Facts:
begror θ [ledrem, bodul, dretu, gridanir]
bibitre θ [deklaster, mavo]
bini θ [trigen]
bodul θ [tramim, toful, fleve]
boklis θ [sostu]
brinosis θ [vupinir]
brofa θ [daviskur]
bruklo θ [kise]
buflol θ [niklin, kevik]
daklan θ [niklin, skeza, trigen]
daros θ [daviskur, trigen]
daskate θ [trigen]
daviskur θ [niklin, sostu]
ditril θ [daviskur, trigen]
drazel θ [vistak]
dretu θ [kogra, farudru]
drodun θ [flogran, staklamer, stilu]
dudri θ [boklis, skeza, brinosis]
farudru θ [flefezim]
flefezim θ [daklan, niklin, klotar]
gagramu θ [flefezim]
gridanir θ [brinosis]
kererun θ [ledrem, flefezim, brinosis, skunor]
keton θ [daklan, vistak, vanik]
kise θ [tramim, skunor]
kizim θ [daklan, deklaster, klotar, vupinir, brinosis, trigen, kevik]
kleza θ [zeflom]
klopek θ [vupinir]
klotar θ [vupinir, trigen]
klotro θ [kevik]
kluflen θ [flefezim, ditril, vubo]
kogra θ [klotar]
kuflar θ [kizim, vupinir]
lifle θ [kuflar, mavo, tezi, brinosis]
lobor θ [rigim]
mavo θ [rigim, sotum, brinosis]
mokim θ [bruklo]
natrur θ [vanik]
navi θ [rigim]
nedin θ [niklin, kogra, vanik]
neken θ [natrur]
netras θ [klotro]
niklin θ [trigen]
nodri θ [brasen, navi]
pader θ [tramim, kise, soflom, sotum]
pastasti θ [bruklo]
pebugrir θ [neken]
plelodro θ [tramim]
plelu θ [klotro, pastasti]
rigim θ [vupinir, brinosis]
riklak θ [noves, tramim, begror]
romasto θ [bruklo]
salim θ [seple, boklis, dretu]
seflu θ [flogran, dudri, romasto]
segruk θ [storer]
seple θ [trigen]
skebrufer θ [boklis, klotro]
sketruk θ [mavo, sotum]
skunor θ [deklaster]
sofle θ [klotro, fleve]
soflom θ [daklan, skeza, trigen]
sostu θ [storer]
sotum θ [skeza, vupinir]
staklamer θ [tramim, sostu]
stefo θ [toful]
stilu θ [pader, trigen]
tagritro θ [storer, daklan, kererun]
tiplodal θ [drazel, datuk]
toful θ [boklis, rigim]
trasin θ [skeza]
trebol θ [boklis, vanik]
treklesi θ [pader]
trivusu θ [vistak, dretu]
trotal θ [staklamer]
vabik θ [sotum, bini, kererun]
vasul θ [pastasti, soflom]
vola θ [lobor, noves]
vubo θ [brinosis]
vupinir θ [trigen]
zabil θ [daklan, fleve, skebrufer]
zeflom θ [niklin, sostu]
zivan θ [ditril, klotro, brinosis, klofek]
zute θ [klotar, daviskur, daskate]
[bokagro] δ vola
[brofa] δ flogran
[brofa, noves] δ tiplodal
[brofa, noves, pader] δ soflom
[brofa] δ trivusu
[bruklo, buflol, gagramu] δ daros
[daviskur] δ treklesi
[fleve] δ lifle
[fleve, skebrufer] δ zivan
[gagramu] δ kuflar
[gagramu] δ kleza
[kise] δ sketruk
[kise, trigen] δ romasto
[klofek] δ seple
[klofek] δ segruk
[klofek] δ daskate
[klofek] δ salim
[seflu] δ lobor
[seflu] δ trasin
[seflu] δ nedin
[skebrufer] δ ditril
[sotum] δ drodun
[tramim, trotal] δ kizim
[trigen] δ bodul
[trigen] δ navi
[trigen] δ farudru
[trigen] δ klopek
[trotal] δ ledrem
[trotal] δ zabil
[vubo] δ tagritro

Known rows:
[-10 -16 -19 -30 -10   1  24  -8  23  29   7 -16   0  19   7 -26  17  12
  -1 -31  -7 -22 -26 -28  11  -2  -8] -> kluflen
[ 24 -19 -18  -2 -10  20   5 -36 -39  18 -11 -28  31 -27 -13 -23 -11  31
 -11  30  -5  40  20 -38 -26 -15 -19] -> bini
[-19 -17   1  11 -12   9  10  15   6  27  11 -22  -2 -16  22   1  13  -4
 -28   1   0 -15   1  22  11 -13 -20] -> vabik
[ 17 -25   5  33  32  24  13   7  25   9  14  37  -4  25  -9 -31 -22 -32
   6  27 -25  16 -26  17  34  25 -22] -> kise
[-43 -12  22  23  21 -25 -32  12  11 -34   2  -7  33 -19  13  31 -21 -24
  -4   6  -1 -26 -31 -38 -27  26 -15] -> rigim
[-40  -3  25 -12  22  25  -5  18  25  10  -5 -18  35 -17  23  28  -9 -13
 -35  28   7 -27  -5 -33  -5 -25 -20] -> mavo
[ 10  39  24 -12  32 -23 -25 -12 -35  -5  24   9  48 -14  23  29 -24 -32
 -24 -36 -19 -21 -11 -39  20   8  -2] -> toful
[-44 -19 -27  36  30 -20 -19  10  19 -36 -37 -22  -2 -23 -23  26  26  -7
  31   5 -19 -20 -27 -37 -32  29  -1] -> brinosis
[-30  14 -15 -28  34  25  25  13  26 -24 -16 -20  -7  -2  12  24  -1  19
  26   0  18  20 -26 -12  11 -33   2] -> zivan
[-42  40  21  17  38   2  32   8  14 -22  22 -32  16 -23 -19  21 -11  -4
 -15 -34 -18  13 -28  18 -26  -5 -24] -> dudri
[ 12   9   5  10   6 -20  20   8  12  -6  -9  -7  -7  -3  -4   4  -8   2
   2 -26 -11 -18   4  19  -6 -17 -12] -> seflu
[ 25 -18  -8  29 -23 -25  34  15  17 -40 -44  38  -3 -16 -39 -17 -19  -8
  -5 -37 -20 -24  23 -24  29 -36 -21] -> romasto
[  9  -9 -19 -10   4 -22   3   9  18  21  -1 -10  -9  22   6  14  -8   3
   8  -6   6  -8   1  19  -4  -5  -4] -> ledrem
[  8  11   5 -12  30 -24  13 -11  22  27 -18 -23   2  36 -14  -3 -21  -3
  25 -21 -16  -7 -12  18 -20  26  10] -> begror
[ 11 -12  12 -11  -9 -18 -17  12   2   7   8  10  -3  22  12  18 -20  -7
  -1   6   7 -17  15   1  19   5  -4] -> vola
[  0 -25  19  14  41   3 -21  17 -36 -15  28  38 -13  20  14 -36 -24 -21
  20  10 -23   1 -25  27  -4  29 -12] -> staklamer
[ 16 -15   0   8  17  -8  -3  10  -5  14   7  -6  -4   2  11 -10 -14   1
   7  -4 -13  -3   1  24   4  -7  -9] -> drodun
[ 24 -22  -3  21  -4  26   3 -26 -34  24  -5 -26  29 -26   8 -25 -11  23
 -16  31 -16  36  13 -36 -14 -16 -18] -> stilu
[ 19  28   2  -5 -13 -28  -6  10  16  21 -31  -7 -14  31 -23  25 -22  12
  23  14  20  -5  36  26 -25  18  26] -> vistak
[  2  39  17 -22 -22  19 -19   3  20  -7  11  40  -6  26 -28 -28  39  -1
 -22  -5 -16  -2  22 -10 -14  16  35] -> nedin
[ 18  21 -26  27  -2   3 -28  11  22  18  16  30  -1  -3  -3  21  37 -20
 -24  -7 -23  19  22  -6 -14 -29  25] -> neken

Rows:
No name comes twice in this set of rows, the named rows included.
[ 14  34  17 -15 -24 -17 -12 -35  25  30 -21 -22  15  33   9 -32 -18   5
  26 -34 -26 -24   8  19  -6  21  32]  dretu
[ -7   1  11 -16   3  -1  -3  16  -6 -20   7  28 -11   9  -2 -17  -2  14
  -6  -1  -2 -15   3  15   2   7   4]  kleza
[ 16  36  10  -8 -15 -25   0   3  17  17 -39 -13 -18  35 -36  25 -21  14
  25  16  22 -12  34  24 -30  25  33]  drazel
[ 26  -7   7 -32 -19  36  19 -33 -38 -29   2  25  10 -24 -36 -33   2  27
 -29  30  19  39  16 -39 -31  23 -14]  niklin
[  4 -24  26  33  10  39  24   6  17  21  20  -1   0  -8  13 -34 -17 -35
 -29  30 -24  18 -10  26  33  17 -24]  pader
[ 15  37  14  -7  -8 -26   0  -9  20  23 -34 -19  -8  32 -21   9 -26   8
  29 -18  -6 -16  26  24 -30  22  35]  trivusu
[-31  17  21 -29  29  17  -8  20 -36 -36  21  40 -14   5 -10 -36  11  33
 -23  -4   6 -20  -9  23 -22  25  16]  zeflom
[  8 -19  11  20   5  20   4  10  11  23  11 -13  -1  -6  18 -10   0 -19
 -17  11 -20   2   0  18  19 -10 -18]  treklesi
[-40 -20 -36  20 -27  11 -14 -21 -11 -33 -15 -22 -14 -24 -22   7  38  14
  26  28  21  22 -27 -41 -17  30   8]  kizim
[ 21  41 -22  34   2   4 -31  12  25  18  21  39  -1   4 -34  22  42 -32
 -30  -9 -27  33  31 -17 -30 -33  43]  natrur

Now the same nodes, written a new way:
Known rows:
[-5  1 -4  0 -6 -3  5 -5 -3 -3 10  0 -3  1  2  6 -5  5  5 10 -6  7  5 -1
 -4  5  3 -2 -1 -3  0  1] -> gagramu
[  7   2  21   6  11   9   2  -1  -3   8  -9  -7   4   6   0   6  -7   4
   2  -3  -4  17   0   0  10  14 -11   5  -5   6   1  -6] -> seflu
[  0   0   1   1   8   7   7  -7  -6  -4   9   3   0   3   6  -3  -8   9
   4   8   0   3  -4  -1  -2   6   2  -6  -1 -11   0   3] -> kuflar
[  0  -5  -6   0  -6  -7  12  -3  -1  -2  14  11  -3   2   1   9   0  10
   2  15  -4  -6   8   2  -9 -13   6  -4   7   1   2   3] -> dretu
[ -9   4   1  -1   2   1  -5  -6   2   1  -4  -1  -6 -10  -2   8  -3  -4
  -4  10  -9   2   6   0  -6   0   3  -1  -4   4   5   2] -> zeflom
[ -4   8  -2  -2  -9 -13   6  -1   5  -3   0   1  -1   1   2   1  -9   3
  12  -7   7   5   7  -7  -4   9   1   5   1   0   3   1] -> nedin
[ -7  -1  -5  -2   0   2  -6  -4   0   1   0   3  -6 -13  -1   9  -3   1
  -8  20 -13 -11   6   5  -5  -7   7  -4  -6   0   8   6] -> daviskur
[ -2  -8   0   3  20  11  10   1  -3  -5   0  -2  -5   0   5  -2   2  11
 -10   2  11   2  -4   9 -11  -2   5 -10   5  -8 -12  13] -> navi
[-7  3  0  2 -3 -7  4 -6  0 -1  1  2 -1 -1  3  6 -6 -1  8 -1 -2 13  2 -6
 -4  8 -2  4 -1  3 -1 -4] -> salim
[  0  -4  -3   1  14   5 -11  -6   1   4  -6  11   0 -13   1   6   6  -4
 -11  13  -6 -23   2   6 -14 -20   3  -1   3   0  13   5] -> boklis
[ -4  -5   0   5  15   1  -1  -6  -1  -2  -7   1  -1  -1   6   0   0  -1
  -3  -4   0  10  -5  -1 -11  -3  -4   1   5   1  -4   0] -> stefo
[  3 -11  -5  -3  10  12   1  -7  -9  -3  14   8  -1  -2   7   9  -1  14
  -6  23  -4 -24   2  10 -10 -17   4 -12   3 -18   5  12] -> vupinir
[ -4  -2  -2  -4  -2   3   2  -6  -5  -1   6   3  -4  -1  -1   5  -4  11
   2  19  -4  -2   4   1   0  -3   2  -5  -4 -15  -1   4] -> daskate
[  7   7  -1  -4  -4  -8   0   1  10  -3  -6   6   2  -2   2   2  -3   8
   5 -10  15 -23  10   5  -9 -11   6   2  10   1  18   7] -> natrur
[  0   5   4  11  -8 -18  17  -3   2   4   8   6   1   4   5  -1   1   3
   6   0   4  13  10   4  -9   0   4   1   3  12   2  -2] -> trivusu
[ -2  -4  -5  -5   3   6   5  -1  -4  -4  12   8  -4  -1   2   9  -4  12
   1  20  -4 -12   6   6  -6  -8   3  -9  -1 -15   3   6] -> klotar
[ -4  -5   0  -2  12   8   6  -8  -4   2   6   9   3  -7   0  -6   2   4
  -4  18  -6 -22  -9   3   0  -3   7  -3   3  -4   5  10] -> klofek
[ 12   0  -6  -2   1  -3  -4  -2   7   0   0  13   3  -7   2   7   3  12
  -3   6  10 -43  10   9 -14 -29  11  -4  10  -6  23  11] -> vanik
[ 10   0  14  19   2 -17  21   0   0  15   6   9   3  -3   7   1  12   7
  -3  17   7 -12  12  19 -16 -19  13  -8   2  13  11   7] -> datuk
[ -1  -6   8  -1  23  15  13   5  -3   0  -7  -2  -6  -4   2  -2   7  16
 -16  10  15  -8  -2  18 -12  -6  14 -13   7  -8 -12  17] -> brasen
[ 6 -8  2  3 20 13  8 -6 -5 -5 12 10  0 -2 11 -1 -4 10 -5 13  5 -2 -4 13
 -9 -6  3 -8  6 -9  6  8] -> tezi

Rows:
No name comes twice in this set of rows, the named rows included.
[ -1   0  12   3   1   6  -2  -1  -4   6 -11  -9   0   6  -1  11  -5  -2
   1  -4  -8  18   5  -2   5   6  -9   7  -7   5  -7  -9]  drodun
[ 2  1  4  1  3  1  4 -5 -4 -6  8 -1 -2  6  6  5 -9  3  9  0 -5 22 -1 -5
  0 10 -6  1 -1 -2 -4 -5]  vabik
[ 12 -22   1  -1   8  20  -4   1  -3   3  -3   9   5  -1  -4  16  10  10
 -14  20 -17 -26   8  14  -2 -31  -1  -1   7  11   3   2]  tramim
[-11   1   2   0   7   0  12 -10  -4  -2   5   0   0   0   3  -8  -6  -1
   9  -1   0  13 -13  -8   9  21   1   6   2  -2  -5   0]  zivan
[ -5   6   1   6   5  -1  -1  -7   1  -4   2   0  -4  -3   5   7  -9  -9
   1   1 -10  24   2  -4  -6   9  -2   5  -3  14   3  -4]  tagritro
[  6  -2  12   0   0   9   9  -4  -5   5  -1  -3   4   9  -3  -1 -10   9
  11   2  -5   6   2  -1  18  10  -8   6  -5   1   0  -3]  vasul
[  1   0   6   5  15   6  10  -8  -5  -8   8  -2  -2   6  11  -6 -10   4
   5  -4   6  31  -9  -4  -4  19  -3   0   4  -3  -6  -2]  lifle
[ -3  -8  -2   1  14   6  -4  -6  -3  -1  -4   4  -2  -6   7   3   2   0
  -7   2   0  -2  -4   1 -10  -8  -2  -1   6   1  -1   1]  toful
[  4  -4   1   3   8   7   9  -4  -1 -10  12   6  -1  -1   3   4  -6   3
   1  11 -13  13  -3  -3  -4   4  -1  -2   5  11   3   1]  kererun
[ -3 -12   0   3   4   5   0  -5  -2   2  -7   6   5   3   0   5   2  -4
  -2  -4 -10   3  -4  -5   1  -5  -9   9   9  12  -8  -5]  bodul
[  1  -7   5   2   7   9  -6   1   0   5 -11   0   1  -5  -2  18   3  -5
 -11   7 -18   0   6   2  -3 -10  -4   3   1  15   2  -3]  staklamer
[  9 -15  -4   4   8  11   6  -1  -1  -9  15  12   1  -4   4  12   3   5
  -8  18 -13  -7   2   6  -8 -19   2  -4  11  14   5   8]  ledrem
[  1 -10  -2  -1  20  13   4  -4  -5  -7   6   5  -2   0   7   6   2  12
  -9  10   3  -1  -6   6 -13  -8   1 -10   7 -11  -5   7]  rigim

The same nodes again, as new rows of numbers:
Known rows:
[ -1  -6  15   0   5   2   7   0   0  18  13 -10   4   6  11] -> kizim
[ -3 -14  11  -8  -7   5   5   3  -8  17 -11 -27  13  -4 -13] -> datuk
[  0 -12  13  -5  -3   6   2   3  -3  12 -15 -17  12  -4  -4] -> brasen
[ -6 -10  12  -3 -11   4   3   2 -12  11   4 -16   6   2  -5] -> seflu
[ -9  -2   9 -19  -5   0   0 -15 -11   3   2  -3  13  -2  -7] -> pastasti
[ -3 -12  13  -7   0   8   8   4  -6  20  19 -20  -1   4   7] -> sotum
[ -5  -3  12 -12   1   1  -3 -12  -5   1  -2   3  10  -2   5] -> mokim
[ -2 -13  16  30 -15  -5  13  -5  -6   2  21 -29   5  -2   4] -> flefezim
[-3 -7 16  8 -3  3  0  4 -7  5 -1 -8  4  0  5] -> trivusu
[ -4 -13  14  -1  -2   9   4   9  -7  16  19 -22  -6   3   7] -> gridanir
[ -6  -6  14   4 -12   6   2  10 -14   8   4 -15   4   4  -5] -> salim
[-4 -9 18 -8 -3 14 -4 18 -9  4 10 -1  0  0 13] -> navi
[ -6 -10  12   7 -32  16   9  -6  -5   7   7 -16   0  10  -2] -> zeflom
[ -5  -9  19  -8  -3  13  -4  18 -10   4  10  -2  -1   1  12] -> lobor
[ -4 -14  11   0 -29  18   5  -6  -3   9   3 -20  -2  10  -2] -> sostu
[ -7 -12  13  -6   3   5   2   6  -2  11 -23 -23  11  -3 -13] -> kevik
[-2  4 18 -8 -2  2  5  3 -7 15  5  4 19  9  8] -> seple
[  0 -20  12  -8   1   7   1   1  -5  12  -8 -33  14  -5 -10] -> ledrem
[  0  -8  15 -21   8   8   9   0  -2  23  23 -11  17   9   8] -> vupinir
[ -1 -12  13  -5  -1   5   0   3  -2  13 -18 -18  10  -3  -5] -> klofek
[ -6  -2  14  -5 -14   4  11   2 -11  16   9  -8  15   9  -4] -> daros

Rows:
No name comes twice in this set of rows, the named rows included.
[ -2  -7  17  28  -7  -5   5   1  -8   3  10 -18  -1  -1  10]  farudru
[ -6  -6  17 -10   8   2   9   2  -1  17  14  -9   9   6  10]  klotar
[ -2 -14  15 -18   7  22   3   1   1  24  26 -21 -12   2  17]  brinosis
[ -1 -22  10  -8  -7   8   4  -1  -2  11  -9 -31  15  -3 -12]  storer

The same nodes again, as new rows of numbers:
Known rows:
[  1   6  10   6  16  -5  18  10  -4  -7   7  24  -1  13 -14  -8 -26  -7
  18  -8   8 -13   0 -18  -3  -6] -> kizim
[  2   9   0  14  -8  -4  14   7 -18 -13   4  -1   4   7 -12  -7 -16 -22
  11  -3   8   0   0 -11  14   6] -> deklaster
[  4   5   2  14  18  -8  15   3  -8  -5  10  15  -3   8 -13 -20 -19  -7
  18   1   9 -10  -2 -17   3  -5] -> bibitre
[  3   8   3   9   3   8  15  10  -8 -12  -9   7   2  13 -11   5 -17 -20
  14  -8  11  -5  -1  -9   3   2] -> daklan
[  5   7  -2   7  19   4  13  -7   2  -5  -5  15  -1  19 -18  -8 -18  -4
  19  -2  14 -18   0  -7  -4  -4] -> tagritro
[  5   7   2  15  -7   7  14   6 -18 -14  -8  -7   2   9  -9   4 -10 -24
  14  -5   9   3  -1  -9  10   7] -> skeza
[  6  13 -19  18  -4 -15  21  -2 -12  -5  -2  13   4   4 -11 -21  -7 -13
  15  -4   8  -2  -1   3  13   9] -> bruklo
[  6   9  -9  14  10  -6  21  10 -10  -7  -3  21  -3   9 -14 -12 -11  -6
  18  -3  10 -11  -8  -5   8  -2] -> pader
[  3   7  -4  13  11  -3  19   7  -8  -7  -5  18  -3   9 -15  -4 -13 -10
  17  -3  12 -10  -2  -7   5  -4] -> stilu
[  2  11   3   4   5   6  13   2  -7 -11  -3  14  -1  15 -13   0 -18 -16
  14  -8  13 -10   4 -10   1  -1] -> ditril
[  5   0  -9   7  22  16  15  -2  -1 -11 -13   6   9  18 -12 -14 -13  -1
  23  -8   6 -14   1  -5 -11   3] -> trebol
[  3   6  -8  10   8   3  14  -9  -3 -11   0   2   7   9 -12 -25 -11 -11
  14  -3   6  -6   4  -9   1   6] -> bokagro
[  6   7 -19  12  12  -8  19  -2  -8  -8  -5  22   4  14 -18 -19  -7  -5
  19  -3   4 -19  -7   2  10   2] -> plelodro
[  2   1   6  15  12   0  11   0 -15 -15   8   3   2  18 -14 -11 -16 -13
  15   1   0 -14  -3 -17   8   2] -> lobor
[ -2   3 -15   9  -5  10   1  -8   6 -24   4  -8  12  -2 -12 -28 -10 -24
   8  -8  16  -8   2  -9   1  13] -> datuk
[  5   8  -3   6   4   4  13  -7  -2  -8 -12   9   1  18 -16  -2 -17 -12
  15  -3  11 -12   3  -5  -5  -2] -> zeflom
[  1  10  -2   2   7  -6  18  -7  -6  -6   9  36  10  19 -12 -20 -25 -12
  15 -16   2  -5  14  -8  -1   4] -> netras
[  3   5  -3  12  10   3  12  -9 -14 -13  -1   5   5  23 -13 -10 -14 -11
  18   1   2 -13   0  -9   3   1] -> toful
[  2  -1   7  11  19  -2  11 -11  -9 -10  16   0   0  17 -14 -22 -22  -6
  18   4   5 -12   2 -20  -2  -2] -> nodri
[  0   6   1   7   6   6  10   9  -6 -17  -3  15   2  12 -13   3 -17 -15
  11  -9  11 -13  -3  -9   3  -1] -> farudru
[  6   7 -12  15  18  -8  22  -4   2   1   0  16  -2   8 -14 -22 -13  -1
  21   3  10  -9   1   0  -4  -3] -> seflu

Rows:
No name comes twice in this set of rows, the named rows included.
[  4  11  -8   6  11 -10  24  -4  -2   1   5  38   9   9 -14 -24 -21  -6
  16 -13   4  -6   6  -5   0   3]  plelu
[  6  11 -12  19  -4  -5  18  -7 -11  -4  -9  -4   4   7 -10 -11 -10 -14
  15   0  10   1   0   1  10   7]  flogran
[  2   3  -4   7  17  -5  14   3 -10 -19   4  24   6  19 -18 -12 -13  -6
  14  -5   6 -24  -7  -9   7  -1]  begror
[ -2   2 -11   9  -6  20   4   6  -2 -28  -5  -9  14   2  -8 -15  -9 -23
   9 -12  12  -5   1  -7   3  13]  vistak
[  0   1  -4   3  25  12  19  13  -1 -12  -8  18   7  13 -12  -9 -18  -7
  19 -12   9 -15  -1 -12  -9   0]  nedin
[  3  11   1   8  -3   6  12  -5  -6 -11 -15   4   1  19 -12   6 -16 -16
  14  -5  12  -8   4  -7   1   3]  daviskur
[  1  11   5  13 -19   8  12  11 -21 -15 -10  -7   2  11  -7  17 -11 -31
   6  -9   7   3   3  -9  16   7]  trigen
[  4  10  -8  10  -8   1  17  -4 -18 -16  -4  13  16  22 -11  -7 -10 -21
  13 -12  -2  -6   5  -3  12  12]  fleve
[  3   7  -6   3  18  -1  19  -4  -3  -6  -1  31   8  20 -16 -13 -20  -5
  18 -13   5 -17   4  -6  -4   0]  zabil
[  4   3 -12  12  21 -11  19  -1 -10 -10   4  25   6  18 -20 -19  -7  -2
  18  -3   4 -28 -10  -5   9  -1]  riklak
[  1  11   5   8   1   0  13   0 -15 -13   6   9   9  18 -10  -7 -21 -20
  11  -8   2  -3  10 -11   5   5]  klofek
[  6   9 -16  14   5 -12  22   3 -12  -6  -2  20   3   7 -16 -19  -7 -11
  15  -4   6  -9  -4  -2  14   4]  kise
[  2   3   5  14   5   1   8 -10 -18 -15   9 -15   5  16 -10 -21 -15 -17
  13   2   2  -3   2 -16   6   4]  brasen

